Here is a tiny trained network, its code and every weight. The questions are about switching its units off for an input and a class, where a switched-off unit gives its printed mean instead of its output.

import numpy as np


def w(rows, s, z=0):
    codes = np.array(rows[::2]) - 128.0
    scale = np.full(codes.shape[1], s)
    scale[-1] = z or s
    return codes * scale


def norm(h):
    return h / np.sqrt((h * h).mean(-1, keepdims=True) + 1e-5)


def f(y):
    return y / 2 * (1 + np.tanh(0.7978845608 * (y + 0.044715 * y**3)))


def log_softmax(a):
    a = a - a.max(-1, keepdims=True)
    return a - np.log(np.exp(a).sum(-1, keepdims=True))


def net(x, mask):
    res = np.array(x, float).reshape(1, 8) / 4 @ E
    u = 0
    for l in range(4):
        y = f(norm(res) @ A[l][:, :-1].T + A[l][:, -1])
        res = res + np.where(mask[u : u + 7], y, B[l][:, -1]) @ B[l][:, :-1]
        u += 7
    return log_softmax(norm(res)[-1] @ U[:, :-1].T + U[:, -1])


A, B = {}, {}
E = w([
[88,163,89,145,88,177,86,66,177,60],'x0',
[126,145,184,184,112,111,180,186,76,134],'x1',
[168,128,156,63,209,35,110,111,146,182],'x2',
[163,158,108,81,176,141,156,101,182,89],'x3',
[113,79,148,189,133,125,130,120,174,139],'x4',
[108,212,85,200,86,129,137,148,136,162],'x5',
[163,145,205,29,144,175,94,179,136,190],'x6',
[153,144,2,111,112,140,112,150,155,178],'x7',
],0.0058)
A[0] = w([
[158,222,140,106,11,240,69,89,70,92,177],'L0N0',
[56,108,28,113,20,212,122,134,100,79,140],'L0N1',
[166,167,45,37,178,145,91,159,214,204,25],'L0N2',
[19,96,112,176,39,90,168,145,135,75,160],'L0N3',
[79,147,50,104,1,196,145,140,111,136,4],'L0N4',
[143,57,172,39,199,77,139,33,167,87,55],'L0N5',
[132,141,32,62,168,105,131,102,217,219,51],'L0N6',
],0.0055,0.0023)
B[0] = w([
[26,127,82,81,164,241,126,154,119,86,247],'L0N0',
[120,185,136,158,80,135,35,101,117,182,255],'L0N1',
[161,149,97,254,207,114,142,180,165,179,217],'L0N2',
[223,161,76,152,98,107,178,103,140,99,227],'L0N3',
[146,142,53,106,137,158,93,57,103,134,199],'L0N4',
[39,107,86,106,199,100,93,77,86,132,241],'L0N5',
[230,146,129,133,187,156,134,142,226,129,202],'L0N6',
],0.0073,0.0044)
A[1] = w([
[66,149,197,101,155,171,158,180,144,91,253],'L1N0',
[126,139,139,92,141,121,173,134,57,219,147],'L1N1',
[100,82,74,202,4,54,215,99,126,98,92],'L1N2',
[165,119,135,253,42,117,221,76,125,91,47],'L1N3',
[122,79,86,153,191,137,147,191,254,125,110],'L1N4',
[146,60,155,48,164,90,69,83,146,92,41],'L1N5',
[133,109,165,39,74,46,121,245,40,229,4],'L1N6',
],0.0063,0.0023)
B[1] = w([
[193,143,190,48,60,147,236,112,204,40,218],'L1N0',
[86,87,175,86,41,133,74,162,145,124,172],'L1N1',
[121,188,180,209,49,46,168,102,128,79,254],'L1N2',
[96,110,176,229,107,6,156,108,140,75,254],'L1N3',
[170,185,132,132,77,72,223,130,65,191,232],'L1N4',
[156,120,80,131,188,103,165,2,121,131,221],'L1N5',
[210,42,182,123,38,113,20,203,47,187,196],'L1N6',
],0.0071,0.0033)
A[2] = w([
[92,65,94,81,156,66,144,74,116,129,52],'L2N0',
[123,121,139,204,94,59,113,121,169,77,76],'L2N1',
[101,98,187,96,91,98,80,254,71,138,35],'L2N2',
[28,133,22,122,92,173,41,134,46,75,56],'L2N3',
[81,70,106,78,238,101,123,71,137,120,55],'L2N4',
[108,141,80,223,84,167,138,138,98,109,169],'L2N5',
[157,61,150,148,105,68,162,126,88,148,5],'L2N6',
],0.0064,0.0023)
B[2] = w([
[92,147,198,111,174,108,108,3,34,190,190],'L2N0',
[125,186,199,197,113,60,177,189,42,149,220],'L2N1',
[213,54,156,21,46,188,153,201,138,164,174],'L2N2',
[90,165,51,88,99,136,51,113,197,146,231],'L2N3',
[180,69,169,141,193,49,99,5,71,191,236],'L2N4',
[33,145,161,98,119,95,78,100,113,89,253],'L2N5',
[120,144,122,161,60,125,68,167,111,104,165],'L2N6',
],0.0069,0.004)
A[3] = w([
[112,194,136,64,114,109,154,60,180,111,255],'L3N0',
[109,129,133,150,174,96,159,2,13,140,85],'L3N1',
[167,103,125,136,189,147,150,168,149,202,62],'L3N2',
[81,161,88,157,116,202,109,100,90,146,138],'L3N3',
[155,131,124,222,207,120,163,206,194,215,187],'L3N4',
[213,65,235,129,105,105,122,206,116,129,25],'L3N5',
[239,156,79,165,158,133,155,163,176,161,115],'L3N6',
],0.0065,0.0036)
B[3] = w([
[145,89,125,99,197,149,164,149,145,149,242],'L3N0',
[169,1,224,156,159,131,54,103,97,115,253],'L3N1',
[138,203,58,160,94,67,148,157,153,158,155],'L3N2',
[89,77,116,182,117,173,60,144,153,133,183],'L3N3',
[158,212,84,92,109,68,186,121,125,121,213],'L3N4',
[110,116,84,84,107,187,91,209,84,148,177],'L3N5',
[166,121,92,88,152,82,140,108,153,191,188],'L3N6',
],0.0089,0.0054)
U = w([
[143,128,176,73,182,219,196,145,207,53,1],'0',
[254,210,30,99,192,65,179,120,183,242,106],'1',
[103,174,168,230,63,63,127,95,85,80,193],'2',
[218,74,169,60,51,147,76,208,61,210,118],'3',
[204,50,178,114,212,81,56,27,73,186,179],'4',
[91,191,36,135,96,212,44,82,185,117,204],'5',
],0.0088,0.004)

Each question gives the input, the list of numbers given to net, and the class t.
The units are the neurons (one row each of A and B). Each row of codes is followed by its name. A weight is (code - 128) times the scale printed after its matrix; where a second scale follows, it is the last column's (A, B and U).
mask holds one flag per neuron, layer by layer. A switched-off neuron (its flag False) gives its mean, the last column of its row in B, instead of its output. The means were averaged over made-up inputs and are rounded, as every weight is.
A unit's drop is (log p(t) with every unit on - log p(t) with that unit switched off) / (log p(t) with every unit on - log p(t) with every unit switched off).
The circuit of an input: a set's keep is (log p(t) with only the set's units on - log p(t) with every unit switched off) / (log p(t) with every unit on - log p(t) with every unit switched off). Starting from the 12 units with the biggest drops (on a tie, the unit counted first), units are removed one at a time, each time the one whose removal leaves the highest keep (on an exact tie, the one counted first), for as long as the keep stays at least 0.8.
units of the circuit, in order: the units of the circuit, biggest drop first
most important unit: the unit with the biggest drop
k most important neurons: the k neurons with the biggest drops, biggest first
top k neurons in layer l: the k neurons of layer l with the biggest drops, biggest first
drop when u is switched off: that unit's drop, to one decimal
input [6,6,-6,3,-1,6,5,-8], class 0: units of the circuit, in order	L1N0, L0N0
input [0,1,-1,4,-7,1,-2,-2], class 5: most important unit	L0N6
input [3,8,-6,-6,-7,-4,-5,5], class 5: units of the circuit, in order	L0N0, L2N3
input [-2,8,-3,4,-8,-5,3,-6], class 3: units of the circuit, in order	L3N5, L2N2
input [8,-8,-3,8,3,-3,7,6], class 1: units of the circuit, in order	L0N2, L1N4
input [-7,-3,-7,5,-8,5,0,7], class 5: units of the circuit, in order	L0N0, L3N3
input [-1,0,-7,-1,6,-3,1,1], class 2: 4 most important neurons	L0N3, L1N3, L0N5, L2N1
input [7,6,-8,-8,-5,0,0,-7], class 5: top 3 neurons in layer 0	L0N0, L0N1, L0N4
input [2,-7,-7,6,6,-3,-6,0], class 2: 2 most important neurons	L0N3, L2N1
input [2,5,6,-7,-7,0,-4,2], class 3: 2 most important neurons	L1N6, L2N2
input [-8,2,5,3,-2,-5,6,-5], class 3: top 2 neurons in layer 1	L1N6, L1N1
input [4,5,-5,4,1,-1,4,-2], class 0: 3 most important neurons	L1N0, L0N5, L3N0
input [4,4,-1,-4,6,4,7,1], class 5: drop when L3N3 is switched off	0.1
input [-2,-8,-5,0,-1,0,5,5], class 1: units of the circuit, in order	L0N2
input [8,0,3,-3,1,2,8,-4], class 0: drop when L1N0 is switched off	0.2
input [0,-4,2,-5,-4,0,-2,3], class 1: drop when L2N4 is switched off	0.0
input [-7,3,6,-7,-8,8,-5,-2], class 3: drop when L1N6 is switched off	0.1
input [-4,1,-8,-3,-4,-1,5,-8], class 0: top 2 neurons in layer 0	L0N0, L0N1
